Here is a tiny trained network, its code and every weight. The questions are about switching its units off for an input and a target symbol, where a switched-off unit gives its printed mean instead of its output.

import numpy as np


def w(rows, s, z=0):
    codes = np.array(rows[::2]) - 128.0
    scale = np.full(codes.shape[1], s)
    scale[-1] = z or s
    return codes * scale


def f(y):
    return np.maximum(y, 0)


def softmax(a):
    e = np.exp(a - a.max(-1, keepdims=True))
    return e / e.sum(-1, keepdims=True)


def log_softmax(a):
    a = a - a.max(-1, keepdims=True)
    return a - np.log(np.exp(a).sum(-1, keepdims=True))


def net(x, mask):
    ids = ['ΣΨΩαβεη'.index(c) for c in x.split()]
    T = len(ids)
    res = E[ids] + P[:T]
    r = res
    for j in range(2):
        rows = slice(2 * j, 2 * j + 2)
        q, k, v = (r @ M[0][rows].T for M in (Q, K, V))
        z = softmax(np.where(np.tri(T) > 0, q @ k.T / 2**0.5, -1e9)) @ v
        o = O[0][rows]
        res = res + np.where(mask[j], z, o[:, -1]) @ o[:, :-1]
    y = f(res @ A[0][:, :-1].T + A[0][:, -1])
    res = res + np.where(mask[2:6], y, B[0][:, -1]) @ B[0][:, :-1]
    return log_softmax(res[-1] @ U[:, :-1].T + U[:, -1])


Q, K, V, O, A, B = {}, {}, {}, {}, {}, {}
E = w([
[191,83,248,78,111,206,143],'Σ',
[152,155,161,146,114,71,159],'Ψ',
[134,114,85,186,165,160,210],'Ω',
[182,152,107,137,131,180,57],'α',
[151,147,61,112,144,122,150],'β',
[163,73,131,114,244,115,66],'ε',
[184,173,132,135,47,134,114],'η',
],0.017)
P = w([
[163,90,74,199,66,131,145],'0',
[46,129,140,130,175,144,31],'1',
[164,38,75,120,81,128,140],'2',
[154,234,141,151,158,115,88],'3',
[190,17,105,87,90,140,138],'4',
[54,174,187,221,152,112,9],'5',
],0.014)
Q[0] = w([
[3,103,116,154,78,119,67],'head 0',
[41,210,190,158,137,124,112],'head 0',
[47,141,133,35,145,167,171],'head 1',
[98,173,211,156,143,122,126],'head 1',
],0.012)
K[0] = w([
[254,146,97,169,128,74,136],'head 0',
[100,209,75,169,175,90,102],'head 0',
[140,94,94,148,115,93,116],'head 1',
[135,168,102,133,151,101,127],'head 1',
],0.017)
V[0] = w([
[101,53,164,150,185,10,174],'head 0',
[91,124,63,123,194,252,168],'head 0',
[140,136,113,89,125,139,159],'head 1',
[103,158,6,114,129,42,113],'head 1',
],0.013)
O[0] = w([
[125,61,147,246,126,126,127,148],'head 0',
[64,214,104,170,136,46,104,240],'head 0',
[61,59,119,92,96,154,78,11],'head 1',
[210,111,118,111,96,53,103,2],'head 1',
],0.012,0.0029)
A[0] = w([
[153,78,109,98,47,117,246,33],'neuron 0',
[254,54,93,145,103,114,165,89],'neuron 1',
[228,163,164,111,180,134,146,253],'neuron 2',
[142,191,216,229,122,16,36,85],'neuron 3',
],0.0076,0.0058)
B[0] = w([
[82,109,195,169,8,74,104,145],'neuron 0',
[145,172,182,90,185,128,193,188],'neuron 1',
[128,120,74,168,122,121,54,206],'neuron 2',
[104,70,137,96,135,160,151,252],'neuron 3',
],0.016)
U = w([
[100,31,104,251,95,123,80,196],'Σ',
[183,73,52,106,141,157,120,52],'Ψ',
[204,91,129,140,204,146,153,55],'Ω',
[32,104,173,58,178,106,137,90],'α',
[96,79,158,108,118,67,73,252],'β',
[104,166,145,73,206,41,135,215],'ε',
[52,194,255,223,187,92,56,114],'η',
],0.0077,0.002)

Each question gives the input, a string of symbols that net reads in full, and the target symbol t.
The units are the heads (2 rows each of Q, K, V and O) and the neurons (one row each of A and B). Each row of codes is followed by its name. A weight is (code - 128) times the scale printed after its matrix; where a second scale follows, it is the last column's (O, A, B and U).
mask holds one flag per unit, heads first, then neurons. A switched-off unit (its flag False) gives its mean, the last column of its rows in O or B, instead of its output. The means were averaged over made-up inputs and are rounded, as every weight is.
A unit's drop is (log p(t) with every unit on - log p(t) with that unit switched off) / (log p(t) with every unit on - log p(t) with every unit switched off).
The circuit of an input: a set's keep is (log p(t) with only the set's units on - log p(t) with every unit switched off) / (log p(t) with every unit on - log p(t) with every unit switched off). Starting from all 6 units, units are removed one at a time, each time the one whose removal leaves the highest keep (on an exact tie, the one counted first), for as long as the keep stays at least 0.8.
units of the circuit, in order: the units of the circuit, biggest drop first
most important unit: the unit with the biggest drop
top k neurons: the k neurons with the biggest drops, biggest first
drop when u is switched off: that unit's drop, to one decimal
input ε η ε η, target Ψ: units of the circuit, in order	[head 0; neuron 2]
input ε ε η β ε α, target β: units of the circuit, in order	[head 1; head 0]
input ε ε α α, target Σ: units of the circuit, in order	[neuron 1; head 0]
input Ω β ε β ε ε, target β: most important unit	head 1
input ε Ω ε α, target α: units of the circuit, in order	[neuron 3; head 0]
input η η ε Ω, target Ψ: units of the circuit, in order	[head 0; neuron 2]
input ε ε Ψ, target η: units of the circuit, in order	[neuron 1; neuron 0; head 0; neuron 3]
input Σ ε η Ω Σ ε, target α: units of the circuit, in order	[neuron 3; head 0]
input Σ ε α Ω ε β, target α: units of the circuit, in order	[neuron 3; head 0]
input Σ ε Ω ε, target Σ: top 2 neurons	[neuron 1; neuron 3]
input ε η Ω Ω ε Ω, target α: units of the circuit, in order	[neuron 3; head 0; neuron 2]
input η β ε, target Ω: units of the circuit, in order	[neuron 1; head 0; head 1]
input Ω Ω β, target ε: units of the circuit, in order	[head 1; neuron 3; neuron 1]
input ε ε Ω ε ε β, target Σ: units of the circuit, in order	[neuron 1]
input Ω β ε ε β, target ε: units of the circuit, in order	[neuron 1; neuron 3; head 1]
input Σ η Ψ Σ, target Ψ: top 3 neurons	[neuron 2; neuron 1; neuron 0]
input ε ε ε α Ψ α, target ε: top 2 neurons	[neuron 3; neuron 0]
input Ω Ω ε ε η, target β: top 3 neurons	[neuron 0; neuron 1; neuron 2]
input Σ ε ε β, target Σ: top 2 neurons	[neuron 1; neuron 3]
input η α α Σ, target ε: most important unit	head 0
input ε α η ε, target ε: drop when neuron 0 is switched off	0.1
input ε Σ Ω, target α: drop when head 1 is switched off	0.9
input ε ε ε Ψ α β, target Ω: drop when head 0 is switched off	0.8
